Below are the code and all the weights of a small trained network. Each question names an input and a target symbol and asks about switching units off, where a switched-off unit gives its printed mean instead of its output.

import numpy as np


def w(rows, s, z=0):
    codes = np.array(rows[::2]) - 128.0
    scale = np.full(codes.shape[1], s)
    scale[-1] = z or s
    return codes * scale


def f(y):
    return np.maximum(y, 0)


def softmax(a):
    e = np.exp(a - a.max(-1, keepdims=True))
    return e / e.sum(-1, keepdims=True)


def log_softmax(a):
    a = a - a.max(-1, keepdims=True)
    return a - np.log(np.exp(a).sum(-1, keepdims=True))


def net(x, mask):
    ids = ['ΓΛΠΨαβδεζημξστφω'.index(c) for c in x.split()]
    T = len(ids)
    res = E[ids] + P[:T]
    q, k, v = (res @ M[0].T for M in (Q, K, V))
    z = softmax(np.where(np.tri(T) > 0, q @ k.T / 3**0.5, -1e9)) @ v
    res = res + np.where(mask[0], z, O[0][:, -1]) @ O[0][:, :-1]
    y = f(res @ A[0][:, :-1].T + A[0][:, -1])
    res = res + np.where(mask[1:25], y, B[0][:, -1]) @ B[0][:, :-1]
    return log_softmax(res[-1] @ U[:, :-1].T + U[:, -1])


Q, K, V, O, A, B = {}, {}, {}, {}, {}, {}
E = w([
[108,147,59],'Γ',
[81,223,133],'Λ',
[72,231,138],'Π',
[218,45,59],'Ψ',
[135,104,128],'α',
[114,121,123],'β',
[142,92,114],'δ',
[151,172,166],'ε',
[105,128,124],'ζ',
[119,40,98],'η',
[152,133,54],'μ',
[152,177,30],'ξ',
[115,165,10],'σ',
[37,211,172],'τ',
[253,119,129],'φ',
[219,154,86],'ω',
],0.016)
P = w([
[149,120,164],'0',
[54,115,104],'1',
[204,102,172],'2',
[82,112,82],'3',
[222,79,156],'4',
[98,92,60],'5',
[240,62,137],'6',
[113,79,36],'7',
[253,44,123],'8',
[112,77,40],'9',
],0.006)
Q[0] = w([
[98,183,83],'h0',
[156,151,111],'h0',
[2,221,176],'h0',
],0.029)
K[0] = w([
[96,119,180],'h0',
[163,97,128],'h0',
[36,210,250],'h0',
],0.024)
V[0] = w([
[45,175,80],'h0',
[104,205,8],'h0',
[51,4,98],'h0',
],0.004)
O[0] = w([
[100,155,89,76],'h0',
[164,146,75,132],'h0',
[57,255,240,254],'h0',
],0.0062,0.0021)
A[0] = w([
[132,118,147,70],'n0',
[70,77,114,13],'n1',
[170,88,168,2],'n2',
[203,210,160,110],'n3',
[134,132,134,96],'n4',
[111,167,129,36],'n5',
[167,115,129,66],'n6',
[101,187,70,35],'n7',
[203,156,154,79],'n8',
[155,117,154,43],'n9',
[185,107,191,140],'n10',
[146,162,80,85],'n11',
[155,117,113,111],'n12',
[162,195,146,177],'n13',
[151,90,137,62],'n14',
[105,93,211,71],'n15',
[199,99,247,38],'n16',
[131,133,130,104],'n17',
[145,185,141,123],'n18',
[39,150,85,93],'n19',
[103,67,144,172],'n20',
[161,142,82,21],'n21',
[173,160,113,157],'n22',
[134,57,203,100],'n23',
],0.014,0.0067)
B[0] = w([
[120,139,124,128],'n0',
[134,161,2,152],'n1',
[97,217,99,144],'n2',
[147,97,47,171],'n3',
[130,134,123,128],'n4',
[135,155,194,133],'n5',
[103,105,92,146],'n6',
[171,44,184,167],'n7',
[191,120,175,159],'n8',
[89,97,148,133],'n9',
[109,91,52,196],'n10',
[216,150,114,162],'n11',
[106,117,141,160],'n12',
[65,98,181,189],'n13',
[170,77,168,154],'n14',
[41,75,117,153],'n15',
[164,217,195,172],'n16',
[127,116,130,128],'n17',
[101,177,144,155],'n18',
[206,185,72,206],'n19',
[156,148,207,253],'n20',
[65,176,155,147],'n21',
[56,94,138,185],'n22',
[64,138,66,209],'n23',
],0.034,0.0053)
U = w([
[138,112,14,7],'Γ',
[135,122,160,75],'Λ',
[137,129,184,82],'Π',
[108,43,175,138],'Ψ',
[69,168,212,231],'α',
[113,146,136,87],'β',
[101,128,251,150],'δ',
[18,131,126,151],'ε',
[119,162,63,166],'ζ',
[88,152,4,247],'η',
[126,109,83,43],'μ',
[148,72,159,184],'ξ',
[157,90,68,2],'σ',
[134,177,136,95],'τ',
[107,67,11,87],'φ',
[103,83,71,100],'ω',
],0.013,0.0079)

Each question gives the input, a string of symbols that net reads in full, and the target symbol t.
The units are the heads (3 rows each of Q, K, V and O) and the neurons (one row each of A and B). Each row of codes is followed by its name. A weight is (code - 128) times the scale printed after its matrix; where a second scale follows, it is the last column's (O, A, B and U).
mask holds one flag per unit, heads first, then neurons. A switched-off unit (its flag False) gives its mean, the last column of its rows in O or B, instead of its output. The means were averaged over made-up inputs and are rounded, as every weight is.
A unit's drop is (log p(t) with every unit on - log p(t) with that unit switched off) / (log p(t) with every unit on - log p(t) with every unit switched off).
The circuit of an input: a set's keep is (log p(t) with only the set's units on - log p(t) with every unit switched off) / (log p(t) with every unit on - log p(t) with every unit switched off). Starting from the 12 units with the biggest drops (on a tie, the unit counted first), units are removed one at a time, each time the one whose removal leaves the highest keep (on an exact tie, the one counted first), for as long as the keep stays at least 0.8.
circuit, biggest first: the units of the circuit, biggest drop first
unit that matters most: the unit with the biggest drop
k most important neurons: the k neurons with the biggest drops, biggest first
input Γ φ η ζ ξ, target Ψ: unit that matters most -> n13
input Λ σ ζ η η ζ η τ τ ε, target ε: circuit, biggest first -> [n13; n20]
input φ η δ, target η: circuit, biggest first -> [n23; h0]
input β μ σ, target ξ: 2 most important neurons -> [n7; n11]
input ζ ζ ζ η η η ω η η, target φ: circuit, biggest first -> [n23; h0]
input ζ η τ δ ζ τ φ Λ η, target η: 2 most important neurons -> [n23; n2]
input ξ τ ξ Γ η φ η, target η: 2 most important neurons -> [n23; n10]
input η Ψ α, target ε: circuit, biggest first -> [n19; n23; n15; h0]
input ζ η ξ η η ζ φ η ε, target η: circuit, biggest first -> [n10; n3; n16]
input δ η ζ, target ε: circuit, biggest first -> [n20; h0; n19; n15]
input ζ Λ α η η η τ Λ δ, target α: circuit, biggest first -> [n16; h0]
input η η Γ Λ η ε β, target ε: 2 most important neurons -> [n10; n19]
input ζ ε τ ξ, target ξ: 3 most important neurons -> [n7; n11; n23]
input ζ φ φ η η η Λ, target ε: 4 most important neurons -> [n13; n20; n19; n22]
input τ η φ ξ τ ξ η ζ η α, target α: circuit, biggest first -> [n10]
input ζ ζ β Ψ η η ζ φ, target φ: 3 most important neurons -> [n3; n10; n20]
input Ψ ζ ξ η φ δ, target δ: 2 most important neurons -> [n19; n10]
input ζ ξ σ τ τ ζ η ε, target ε: circuit, biggest first -> [n20; n13]
input Ψ Ψ η σ φ, target η: 2 most important neurons -> [n3; n10]
input Γ η Λ, target ε: unit that matters most -> n13
input η σ η η η η Γ, target ε: 4 most important neurons -> [n20; n13; n19; n16]
input τ μ Π η τ σ, target σ: 4 most important neurons -> [n7; n19; n20; n11]
input η ζ α, target ε: 4 most important neurons -> [n10; n15; n23; n19]
